Below are the code and all the weights of a small trained network. Each question names an input and a class and asks about switching units off, where a switched-off unit gives its printed mean instead of its output.

import numpy as np


def w(rows, s, z=0):
    codes = np.array(rows[::2]) - 128.0
    scale = np.full(codes.shape[1], s)
    scale[-1] = z or s
    return codes * scale


def norm(h):
    return h / np.sqrt((h * h).mean(-1, keepdims=True) + 1e-5)


def f(y):
    return np.maximum(y, 0)


def log_softmax(a):
    a = a - a.max(-1, keepdims=True)
    return a - np.log(np.exp(a).sum(-1, keepdims=True))


def net(x, mask):
    res = np.array(x, float).reshape(1, 5) / 4 @ E
    u = 0
    for l in range(3):
        y = f(norm(res) @ A[l][:, :-1].T + A[l][:, -1])
        res = res + np.where(mask[u : u + 3], y, B[l][:, -1]) @ B[l][:, :-1]
        u += 3
    return log_softmax(norm(res)[-1] @ U[:, :-1].T + U[:, -1])


A, B = {}, {}
E = w([
[183,238,204,210,69,251],'x0',
[88,166,44,135,46,156],'x1',
[87,166,50,78,212,246],'x2',
[1,72,202,30,1,151],'x3',
[132,126,127,129,123,128],'x4',
],0.0059)
A[0] = w([
[253,112,48,110,125,126,3],'0.n0',
[114,179,2,139,26,118,49],'0.n1',
[196,24,47,63,155,102,90],'0.n2',
],0.0088,0.0048)
B[0] = w([
[1,61,132,137,194,48,169],'0.n0',
[203,158,253,56,194,41,209],'0.n1',
[217,177,124,131,21,200,252],'0.n2',
],0.0095,0.0042)
A[1] = w([
[240,82,227,19,250,113,133],'1.n0',
[86,219,22,1,196,225,2],'1.n1',
[128,46,10,54,132,47,71],'1.n2',
],0.0075,0.0043)
B[1] = w([
[87,208,102,48,157,134,254],'1.n0',
[149,10,216,146,164,65,224],'1.n1',
[180,195,85,181,75,253,184],'1.n2',
],0.011,0.0059)
A[2] = w([
[139,123,83,157,176,89,119],'2.n0',
[119,155,10,233,167,115,242],'2.n1',
[198,129,141,147,73,57,6],'2.n2',
],0.013,0.0012)
B[2] = w([
[41,175,142,114,79,58,187],'2.n0',
[130,100,144,146,7,46,217],'2.n1',
[150,69,80,95,222,134,254],'2.n2',
],0.013,0.005)
U = w([
[134,209,140,37,157,118,109],'0',
[3,109,122,134,42,107,184],'1',
[245,153,114,164,84,225,189],'2',
[139,135,129,80,143,119,201],'3',
[126,54,139,122,217,91,91],'4',
[87,133,81,172,144,175,1],'5',
],0.013,0.0075)

Each question gives the input, the list of numbers given to net, and the class t.
The units are the neurons (one row each of A and B). Each row of codes is followed by its name. A weight is (code - 128) times the scale printed after its matrix; where a second scale follows, it is the last column's (A, B and U).
mask holds one flag per neuron, layer by layer. A switched-off neuron (its flag False) gives its mean, the last column of its row in B, instead of its output. The means were averaged over made-up inputs and are rounded, as every weight is.
A unit's drop is (log p(t) with every unit on - log p(t) with that unit switched off) / (log p(t) with every unit on - log p(t) with every unit switched off).
unit that matters most: the unit with the biggest drop
top k neurons: the k neurons with the biggest drops, biggest first
top k neurons in layer l: the k neurons of layer l with the biggest drops, biggest first
input [-2,7,3,-8,3], class 1: top 3 neurons => [0.n0, 2.n1, 2.n0]
input [-1,-3,8,-5,-2], class 4: unit that matters most => 1.n1
input [-6,8,5,1,2], class 0: top 2 neurons => [0.n1, 1.n0]
input [7,1,-5,-7,-2], class 1: top 2 neurons in layer 0 => [0.n2, 0.n1]
input [-8,-4,2,5,-6], class 2: top 3 neurons => [1.n2, 0.n1, 0.n2]
input [7,-7,-5,1,-5], class 0: top 4 neurons => [0.n2, 1.n2, 1.n1, 1.n0]
input [3,5,4,-4,-6], class 3: top 2 neurons in layer 1 => [1.n1, 1.n2]
input [-6,1,-6,-6,2], class 1: top 2 neurons => [2.n1, 0.n0]
input [-7,6,-6,-2,-5], class 2: top 3 neurons => [1.n2, 1.n1, 2.n0]
input [-2,-2,-8,4,-5], class 4: top 2 neurons => [2.n2, 0.n1]
input [6,6,7,6,-3], class 4: top 2 neurons in layer 0 => [0.n2, 0.n1]
input [-6,4,8,5,-7], class 4: top 2 neurons => [1.n1, 2.n1]
input [-7,-5,7,-1,0], class 2: top 3 neurons => [1.n2, 0.n2, 0.n1]
input [-4,6,-5,3,3], class 0: unit that matters most => 0.n1
input [-2,8,0,-3,8], class 0: top 2 neurons => [0.n1, 1.n0]
input [-1,8,6,7,7], class 0: top 2 neurons => [0.n1, 2.n1]
input [-4,4,6,-6,-6], class 1: top 3 neurons => [0.n0, 2.n0, 1.n2]
input [-8,6,-1,-7,8], class 2: top 2 neurons => [1.n2, 0.n2]
input [-8,-7,0,6,-4], class 2: top 2 neurons => [1.n2, 0.n1]
input [-1,-7,-3,-6,1], class 0: top 2 neurons in layer 1 => [1.n0, 1.n2]
input [6,4,-8,-1,-5], class 4: unit that matters most => 2.n2
input [-1,4,-3,-2,-4], class 0: top 2 neurons in layer 1 => [1.n0, 1.n1]
input [5,-3,6,3,-2], class 4: top 2 neurons in layer 0 => [0.n2, 0.n1]
input [1,-8,-2,5,2], class 0: top 2 neurons in layer 2 => [2.n1, 2.n0]
input [-7,-2,1,-8,-6], class 1: top 2 neurons in layer 0 => [0.n0, 0.n1]
input [-8,-5,3,-4,7], class 2: top 2 neurons in layer 0 => [0.n2, 0.n1]
input [-5,-2,-6,-6,3], class 1: top 2 neurons in layer 1 => [1.n1, 1.n2]
input [-5,2,8,-2,-7], class 4: top neuron in layer 1 => [1.n1]
